Here is a tiny trained network, its code and every weight. The questions are about switching its units off for an input and a class, where a switched-off unit gives its printed mean instead of its output.

import numpy as np


def w(rows, s, z=0):
    codes = np.array(rows[::2]) - 128.0
    scale = np.full(codes.shape[1], s)
    scale[-1] = z or s
    return codes * scale


def norm(h):
    return h / np.sqrt((h * h).mean(-1, keepdims=True) + 1e-5)


def f(y):
    return np.maximum(y, 0)


def log_softmax(a):
    a = a - a.max(-1, keepdims=True)
    return a - np.log(np.exp(a).sum(-1, keepdims=True))


def net(x, mask):
    res = np.array(x, float).reshape(1, 6) / 4 @ E
    u = 0
    for l in range(4):
        y = f(norm(res) @ A[l][:, :-1].T + A[l][:, -1])
        res = res + np.where(mask[u : u + 5], y, B[l][:, -1]) @ B[l][:, :-1]
        u += 5
    return log_softmax(norm(res)[-1] @ U[:, :-1].T + U[:, -1])


A, B = {}, {}
E = w([
[122,123,124,133,129,124,131],'x0',
[176,142,182,154,158,69,165],'x1',
[62,222,179,61,201,172,135],'x2',
[192,76,56,103,249,187,136],'x3',
[92,172,61,135,172,1,39],'x4',
[111,46,186,70,132,97,86],'x5',
],0.005)
A[0] = w([
[139,90,185,2,102,136,27,18],'L0N0',
[196,88,135,120,223,143,111,5],'L0N1',
[127,88,149,193,67,108,117,100],'L0N2',
[140,24,177,53,153,56,157,45],'L0N3',
[150,142,180,132,119,150,203,155],'L0N4',
],0.0073,0.0021)
B[0] = w([
[55,113,123,235,158,124,206,246],'L0N0',
[163,123,53,53,171,149,167,244],'L0N1',
[188,103,103,62,165,85,180,237],'L0N2',
[92,144,126,253,147,107,183,243],'L0N3',
[152,175,131,129,161,70,17,251],'L0N4',
],0.0071,0.003)
A[1] = w([
[3,62,54,124,50,242,86,137],'L1N0',
[174,73,240,138,89,243,193,188],'L1N1',
[170,221,68,172,124,180,129,16],'L1N2',
[101,153,184,129,64,143,116,17],'L1N3',
[199,104,179,94,123,193,138,2],'L1N4',
],0.0074,0.00066)
B[1] = w([
[254,148,241,143,186,48,151,241],'L1N0',
[55,154,54,158,131,70,24,245],'L1N1',
[67,70,136,209,159,106,194,253],'L1N2',
[108,111,53,66,130,103,152,186],'L1N3',
[100,154,73,121,150,72,109,198],'L1N4',
],0.0075,0.0032)
A[2] = w([
[181,204,105,151,193,30,164,173],'L2N0',
[73,140,70,121,66,168,30,124],'L2N1',
[118,156,129,80,18,127,161,80],'L2N2',
[174,254,80,211,69,185,186,6],'L2N3',
[63,154,181,122,60,155,123,78],'L2N4',
],0.0086,0.0019)
B[2] = w([
[123,112,168,146,88,223,56,251],'L2N0',
[137,152,161,119,112,158,66,137],'L2N1',
[104,103,105,63,104,158,153,137],'L2N2',
[79,42,163,150,193,1,198,144],'L2N3',
[209,111,73,123,162,89,137,139],'L2N4',
],0.0088,0.013)
A[3] = w([
[183,65,80,155,86,162,111,102],'L3N0',
[79,113,199,159,54,115,132,157],'L3N1',
[91,196,159,89,1,82,166,122],'L3N2',
[204,146,66,168,43,75,150,55],'L3N3',
[74,235,177,95,162,209,157,2],'L3N4',
],0.0093,0.00087)
B[3] = w([
[90,201,168,51,75,112,188,231],'L3N0',
[138,123,68,113,145,228,162,254],'L3N1',
[208,91,56,108,253,197,118,181],'L3N2',
[57,158,190,66,186,44,133,172],'L3N3',
[152,98,138,74,2,12,190,206],'L3N4',
],0.0078,0.0059)
U = w([
[60,73,92,243,193,90,224,144],'0',
[188,103,6,37,209,184,189,122],'1',
[101,147,163,41,72,1,205,122],'2',
[103,116,138,118,88,182,147,193],'3',
[75,169,88,151,106,116,22,115],'4',
[183,119,193,143,89,187,142,134],'5',
[219,188,100,176,72,140,201,2],'6',
],0.008,0.0073)

Each question gives the input, the list of numbers given to net, and the class t.
The units are the neurons (one row each of A and B). Each row of codes is followed by its name. A weight is (code - 128) times the scale printed after its matrix; where a second scale follows, it is the last column's (A, B and U).
mask holds one flag per neuron, layer by layer. A switched-off neuron (its flag False) gives its mean, the last column of its row in B, instead of its output. The means were averaged over made-up inputs and are rounded, as every weight is.
A unit's drop is (log p(t) with every unit on - log p(t) with that unit switched off) / (log p(t) with every unit on - log p(t) with every unit switched off).
The circuit of an input: a set's keep is (log p(t) with only the set's units on - log p(t) with every unit switched off) / (log p(t) with every unit on - log p(t) with every unit switched off). Starting from the 12 units with the biggest drops (on a tie, the unit counted first), units are removed one at a time, each time the one whose removal leaves the highest keep (on an exact tie, the one counted first), for as long as the keep stays at least 0.8.
units of the circuit, in order: the units of the circuit, biggest drop first
unit that matters most: the unit with the biggest drop
k most important neurons: the k neurons with the biggest drops, biggest first
top k neurons in layer l: the k neurons of layer l with the biggest drops, biggest first
input [5,7,7,6,7,0], class 2: 2 most important neurons -> [L3N4 L3N1]
input [3,5,-7,3,-7,-5], class 2: unit that matters most -> L3N0
input [4,8,4,-1,5,4], class 5: 2 most important neurons -> [L1N1 L2N0]
input [5,-5,6,5,-8,4], class 4: 2 most important neurons -> [L1N1 L1N4]
input [2,-5,0,-8,-5,7], class 1: units of the circuit, in order -> [L3N2 L2N0]
input [-3,3,7,-4,4,-7], class 0: units of the circuit, in order -> [L2N3 L3N0]
input [-4,0,-5,0,0,5], class 0: 3 most important neurons -> [L0N3 L0N0 L2N0]
input [-7,-8,8,0,4,-7], class 2: 3 most important neurons -> [L3N4 L0N3 L0N0]
input [-4,-7,2,-1,-8,8], class 0: units of the circuit, in order -> [L0N0 L2N0]
input [-3,3,-7,-1,-7,3], class 2: units of the circuit, in order -> [L3N3 L2N0]
input [7,2,-7,1,7,-3], class 2: 2 most important neurons -> [L3N0 L3N3]
input [2,-5,-7,4,-2,-1], class 2: units of the circuit, in order -> [L3N0 L3N1]
input [-5,1,6,-2,7,-8], class 0: units of the circuit, in order -> [L2N3 L1N2]
input [-6,-7,-2,2,5,0], class 5: unit that matters most -> L1N0
input [-8,6,8,-8,-5,-7], class 1: units of the circuit, in order -> [L3N2 L1N3]
input [-6,6,3,-6,-6,4], class 1: units of the circuit, in order -> [L3N2 L1N0 L2N0]
input [3,3,-4,-5,-1,-3], class 1: 4 most important neurons -> [L1N0 L3N2 L3N1 L2N2]
input [-1,1,-8,0,-4,-8], class 0: 2 most important neurons -> [L2N3 L3N4]
input [-1,-2,-8,-6,-7,-6], class 2: top 2 neurons in layer 3 -> [L3N3 L3N0]
input [-7,-7,-1,4,-5,-8], class 0: 2 most important neurons -> [L2N3 L1N2]
input [5,1,-1,4,1,5], class 0: 2 most important neurons -> [L0N3 L0N0]
input [-5,-8,7,1,6,8], class 0: unit that matters most -> L0N0
input [1,-4,-8,-4,3,6], class 2: 3 most important neurons -> [L3N3 L2N0 L0N2]
input [8,3,3,-8,-5,8], class 0: units of the circuit, in order -> [L0N0 L0N3 L3N0]
input [0,7,-4,4,7,1], class 4: top 2 neurons in layer 3 -> [L3N1 L3N4]
input [7,3,-7,-7,7,-4], class 1: top 2 neurons in layer 0 -> [L0N4 L0N3]
input [0,-8,2,-4,2,0], class 5: unit that matters most -> L1N0
input [0,8,4,-6,6,5], class 5: 3 most important neurons -> [L1N1 L2N0 L1N2]
input [-3,4,-7,5,2,-1], class 2: 4 most important neurons -> [L3N0 L3N1 L3N3 L3N2]
input [-8,5,-3,-5,4,-3], class 3: 2 most important neurons -> [L2N0 L0N2]
